[[-0.47 -0.68 -0.92  5.67  0.21  5.62 -0.37 -3.01 -1.93]
 [ 0.38  5.55 -0.65  0.81  2.62  2.99 -2.03  5.95 -1.27]
 [ 3.90 -4.49 -5.90  0.54 -3.76  1.18  1.52 -3.16  0.42]
 [-0.68  1.92  4.62 -2.72 -2.24 -2.45  1.25  4.30 -3.94]
 [ 1.73  2.31  7.05 -0.04 -0.98 -4.41  2.78  3.17  3.27]
 [ 0.42  2.46 -2.29  0.89  5.52  6.91  2.24 -2.63 -3.37]]
->
[[-0.47 -0.68 -0.92  5.67  0.21  5.62 -0.37 -3.01 -1.93]
 [ 3.90 -4.49 -5.90  0.54 -3.76  1.18  1.52 -3.16  0.42]
 [ 1.73  2.31  7.05 -0.04 -0.98 -4.41  2.78  3.17  3.27]]

[[-2.85  1.81 -4.53 -3.80 -0.42  1.43 -1.73  1.21  0.30  0.07 -2.37]
 [ 0.95 -0.94 -0.40  1.39  2.39 -0.49 -1.64 -3.21  4.01  3.17  0.22]
 [ 2.61 -0.53 -0.83  1.44 -3.03 -0.09  0.61  4.81  0.11  4.04  5.98]]
->
[[-2.85  1.81 -4.53 -3.80 -0.42  1.43 -1.73  1.21  0.30  0.07 -2.37]
 [ 2.61 -0.53 -0.83  1.44 -3.03 -0.09  0.61  4.81  0.11  4.04  5.98]]

[[-5.77  2.22  2.81 -2.36 -3.47 -2.64]
 [-7.27  3.50  4.34 -1.50 -3.92 -2.52]
 [-6.51  2.54  3.43 -2.17 -3.88 -2.69]
 [-5.23  1.96  2.12 -2.47 -3.10 -2.47]
 [-6.88  2.85  3.78 -1.93 -3.84 -2.48]]
->
[[-5.77  2.22  2.81 -2.36 -3.47 -2.64]
 [-6.51  2.54  3.43 -2.17 -3.88 -2.69]
 [-6.88  2.85  3.78 -1.93 -3.84 -2.48]]

[[-0.51  0.21 -1.44 -0.36 -1.00 -0.09]
 [-0.33 -0.12  0.02 -0.16 -1.36 -0.49]
 [ 0.77  0.76  0.62  1.06  2.33  0.57]
 [-0.18  1.38  0.40  1.42 -2.07 -1.56]
 [-0.30 -0.02 -5.78 -1.38  2.63  2.34]
 [-0.02  3.60 -1.80  2.94 -0.60 -1.12]
 [-1.02 -0.66 -3.18 -1.73 -1.03  0.69]
 [-0.19  0.72 -1.11  0.32 -0.03  0.07]
 [-0.09 -3.71  5.88 -1.79 -3.99 -1.88]
 [-1.06  2.32 -5.87  0.31 -0.17  0.68]
 [-0.94 -0.19  0.35 -0.26 -4.44 -1.92]]
->
[[-0.51  0.21 -1.44 -0.36 -1.00 -0.09]
 [ 0.77  0.76  0.62  1.06  2.33  0.57]
 [-0.30 -0.02 -5.78 -1.38  2.63  2.34]
 [-1.02 -0.66 -3.18 -1.73 -1.03  0.69]
 [-0.09 -3.71  5.88 -1.79 -3.99 -1.88]
 [-0.94 -0.19  0.35 -0.26 -4.44 -1.92]]

[[-0.41 -0.62 -2.65  3.71 -7.01  1.76 -0.30]
 [ 1.31 -0.38  3.02 -0.94  2.61 -3.28  1.34]
 [ 2.31 -0.97  3.48 -0.67  3.20 -4.69  2.49]
 [ 0.60  0.57  3.55  0.08  3.47 -4.56  3.21]
 [-3.10  2.81 -3.87  0.58  1.22  4.87 -2.14]
 [-0.13  1.07  0.03 -0.17  4.24 -0.56  0.58]
 [-1.49  0.66 -1.27  5.15 -6.61  0.00  1.41]
 [ 1.63 -0.01  6.64 -0.63  2.98 -7.07  3.61]
 [-2.45  0.89 -2.75 -1.68 -1.02  4.48 -2.00]
 [ 0.99 -0.04  1.39  0.75  1.33 -2.01  0.59]
 [-0.99 -0.30 -3.43  0.03 -2.69  4.01 -2.17]]
->
[[-0.41 -0.62 -2.65  3.71 -7.01  1.76 -0.30]
 [ 2.31 -0.97  3.48 -0.67  3.20 -4.69  2.49]
 [-3.10  2.81 -3.87  0.58  1.22  4.87 -2.14]
 [-1.49  0.66 -1.27  5.15 -6.61  0.00  1.41]
 [-2.45  0.89 -2.75 -1.68 -1.02  4.48 -2.00]
 [-0.99 -0.30 -3.43  0.03 -2.69  4.01 -2.17]]

[[-0.68  5.97 -0.42]
 [ 0.50 -0.58 -0.81]
 [-3.53  2.43  0.29]
 [ 1.19 -1.29  1.34]
 [-3.74 -2.04 -0.33]
 [-0.60 -4.05  1.34]
 [-2.88  0.46 -1.42]]
->
[[-0.68  5.97 -0.42]
 [-3.53  2.43  0.29]
 [-3.74 -2.04 -0.33]
 [-2.88  0.46 -1.42]]

[[ 1.25  1.65  0.76  1.17  1.37 -0.49  0.83  0.67  1.09  1.17  1.04  1.60
   1.42  1.23  0.99  1.00]
 [-3.90  4.26  4.36 -3.81 -3.89  4.11 -3.90  4.33  4.27  4.19 -3.89 -3.95
  -3.83 -3.89 -3.87  4.35]
 [ 4.39 -4.37 -4.05  4.48  4.35 -3.44  4.51 -4.06 -4.25 -4.04  4.49  3.72
   4.33  4.41  4.54 -4.16]
 [ 0.63  1.42  1.07  0.73  0.70  0.42  0.37  0.89  1.04  1.41  0.58 -0.02
   0.71  0.65  0.63  1.14]
 [ 5.84 -4.30 -4.37  5.80  5.82 -4.07  5.83 -4.37 -4.34 -4.15  5.85  5.59
   5.76  5.84  5.85 -4.37]
 [-4.59  5.35  5.08 -4.63 -4.54  4.48 -4.70  5.05  5.22  5.11 -4.66 -4.14
  -4.53 -4.60 -4.68  5.17]]
->
[[ 1.25  1.65  0.76  1.17  1.37 -0.49  0.83  0.67  1.09  1.17  1.04  1.60
   1.42  1.23  0.99  1.00]
 [ 4.39 -4.37 -4.05  4.48  4.35 -3.44  4.51 -4.06 -4.25 -4.04  4.49  3.72
   4.33  4.41  4.54 -4.16]
 [ 5.84 -4.30 -4.37  5.80  5.82 -4.07  5.83 -4.37 -4.34 -4.15  5.85  5.59
   5.76  5.84  5.85 -4.37]]
